Small tables with named rows and columns. After each table, cells are looked up by row and column.

Table Dip
columns: Firir, Vub, Luvuviv, Zuvipos, Buzu
Tegebi: [81, 92, 239, 215, 73]
Timapif: [110, 234, 122, 120, 178]
Nif: [107, 100, 163, 112, 217]
Ruziram: [239, 142, 93, 225, 180]
Bef: [239, 154, 214, 98, 84]
Sefomiv: [126, 185, 240, 168, 120]
Ruku: [83, 184, 123, 173, 236]
Vos: [138, 221, 237, 159, 110]
Res: [178, 79, 126, 132, 59]
Bedaz: [60, 150, 230, 236, 111]
Vep: [215, 92, 115, 107, 81]
Vodediv: [145, 120, 217, 167, 167]
Led: [132, 128, 225, 72, 193]
Rivam: [110, 86, 99, 103, 214]

Firir of Ruziram is 239
Zuvipos of Sefomiv is 168
Buzu of Ruku is 236
Zuvipos of Bedaz is 236
Vub of Bedaz is 150
Firir of Timapif is 110
Buzu of Sefomiv is 120
Buzu of Tegebi is 73
Buzu of Rivam is 214
Buzu of Res is 59
Firir of Bedaz is 60
Luvuviv of Timapif is 122
Vub of Tegebi is 92
Firir of Sefomiv is 126
Vub of Res is 79

Nifurof
fields: Lirez, Ren, Zuzizo
Duped: [2.38, 2.68, 6.32]
Kulise: [6.15, 4.87, 6.01]
Tasanan: [8.66, 6.62, 6.27]
Taru: [6.86, 5.93, 5.92]
Taguriz: [6.38, 6.85, 5.89]
Rubimo: [4.52, 3.18, 6.90]
Sos: [5.28, 3.70, 6.90]
Babubev: [5.41, 5.86, 6.22]
Sarupa: [5.54, 5.90, 6.22]
Ran: [5.60, 5.16, 6.56]
Mig: [8.23, 7.40, 5.66]
Naliri: [6.66, 6.31, 6.26]
Fusule: [4.45, 3.78, 6.23]
Darup: [6.82, 6.36, 5.55]

What is the Lirez of Duped in Nifurof?
2.38
What is the Zuzizo of Ran in Nifurof?
6.56
What is the Zuzizo of Rubimo in Nifurof?
6.90
What is the Ren of Mig in Nifurof?
7.40
What is the Zuzizo of Mig in Nifurof?
5.66
What is the Zuzizo of Fusule in Nifurof?
6.23
What is the Ren of Duped in Nifurof?
2.68
What is the Ren of Naliri in Nifurof?
6.31
What is the Ren of Darup in Nifurof?
6.36
What is the Zuzizo of Babubev in Nifurof?
6.22
Row with the largest Lirez: Tasanan

Neled
fields: Matotat, Kalas, Pinob, Votu, Gaboru, Gutabis
Foni: [78, 51, 57, 53, 73, 20]
Zilume: [71, 55, 64, 63, 75, 29]
Kon: [63, 54, 55, 53, 59, 46]
Lalef: [62, 53, 50, 49, 54, 50]
Reke: [72, 53, 56, 53, 67, 32]
Sus: [77, 52, 59, 56, 74, 23]
Gad: [67, 54, 56, 54, 64, 40]
Vek: [65, 50, 44, 40, 50, 47]
Virozo: [67, 57, 68, 67, 76, 35]
Zabogi: [74, 53, 58, 55, 70, 29]
Lus: [69, 53, 57, 55, 66, 36]
Fid: [71, 53, 56, 53, 66, 33]
Kikomup: [73, 54, 61, 58, 73, 28]
Gogimu: [78, 51, 55, 51, 70, 22]

Pinob of Kikomup: 61
Pinob of Sus: 59
Votu of Gad: 54
Kalas of Sus: 52
Matotat of Vek: 65
Matotat of Zilume: 71

Zurig =
cols = Sos, Pafotil, Fize
Regunef: [-24.200, -24.303, -27.407]
Mozit: [-13.547, -24.303, 3.102]
Losete: [-20.649, -18.495, -17.237]
Fefil: [-20.649, -18.495, -17.237]
Lebev: [-24.200, -59.147, -57.916]
Vonorer: [18.409, -64.954, 53.951]
Rinorir: [7.757, -53.340, 43.781]
Kove: [0.656, -35.917, 23.442]
Mokog: [-24.200, -53.340, -57.916]
Kas: [-20.649, -82.377, -68.086]
Lufo: [-9.997, -24.303, 13.272]
Getumar: [-13.547, -18.495, 3.102]
Sisek: [-9.997, -24.303, 13.272]
Rupid: [-17.098, -18.495, -7.067]

Vonorer, Fize => 53.951
Fefil, Pafotil => -18.495
Mozit, Pafotil => -24.303
Rupid, Fize => -7.067
Rupid, Pafotil => -18.495
Kas, Sos => -20.649
Regunef, Sos => -24.200
Kove, Pafotil => -35.917
Lufo, Pafotil => -24.303
Lufo, Fize => 13.272
Losete, Fize => -17.237
Sisek, Sos => -9.997
Rinorir, Sos => 7.757
Mozit, Fize => 3.102

Table Vufozu
,Laf,Rafu
Guri,4.335,-7.587
Lasu,4.604,-0.067
Dadav,-1.440,0.178
Bero,3.979,-3.407
Mig,3.796,-5.257
Dolig,-1.895,-0.562
Lel,-1.641,-0.731
Gazo,-0.132,-3.691
Piranam,3.377,-1.271
Godanos,-0.439,-3.613
Ruz,5.521,3.071

What is the Rafu of Dolig in Vufozu?
-0.562
What is the Rafu of Dadav in Vufozu?
0.178
What is the Rafu of Mig in Vufozu?
-5.257
What is the Rafu of Piranam in Vufozu?
-1.271
What is the Laf of Dadav in Vufozu?
-1.440
What is the Rafu of Lel in Vufozu?
-0.731
What is the Laf of Dolig in Vufozu?
-1.895
What is the Laf of Mig in Vufozu?
3.796
What is the Laf of Lasu in Vufozu?
4.604
What is the Laf of Gazo in Vufozu?
-0.132
What is the Rafu of Ruz in Vufozu?
3.071
What is the Laf of Ruz in Vufozu?
5.521
What is the Rafu of Godanos in Vufozu?
-3.613

Table Moteb
	Bolo	Miziz	Rapa	Livebup
Fileni	44	27	58	18
Dovobu	42	23	57	15
Dap	88	49	116	60
Dagebof	152	56	228	84
Libilub	46	30	58	21
Finusu	156	63	228	90

Bolo of Fileni is 44
Miziz of Dagebof is 56
Livebup of Finusu is 90
Rapa of Dagebof is 228
Miziz of Libilub is 30
Bolo of Dovobu is 42
Row with the largest Livebup: Finusu

Nef =
|  | Keso | Nilig | Zut | Fimab | Moz | Lup | Ras |
|---|---|---|---|---|---|---|---|
| Fudid | 3.602 | 6.780 | 6.760 | 3.200 | 6.846 | 6.230 | 3.041 |
| Pedizi | 5.261 | 7.413 | 5.232 | 6.048 | 2.961 | 6.497 | 3.104 |
| Sifa | 2.267 | 8.146 | 5.094 | 4.984 | 3.583 | 6.062 | 5.656 |
| Mer | 6.501 | 7.343 | 4.254 | 6.486 | 6.380 | 2.919 | 5.075 |

Fimab of Fudid: 3.200
Moz of Sifa: 3.583
Fimab of Pedizi: 6.048
Moz of Fudid: 6.846
Keso of Mer: 6.501
Lup of Pedizi: 6.497
Keso of Sifa: 2.267
Zut of Pedizi: 5.232
Moz of Pedizi: 2.961
Zut of Sifa: 5.094
Lup of Sifa: 6.062
Fimab of Sifa: 4.984
Zut of Mer: 4.254
Lup of Fudid: 6.230
Ras of Sifa: 5.656
Ras of Pedizi: 3.104
Nilig of Fudid: 6.780
Nilig of Mer: 7.343
Fimab of Mer: 6.486
Row with the largest Zut: Fudid

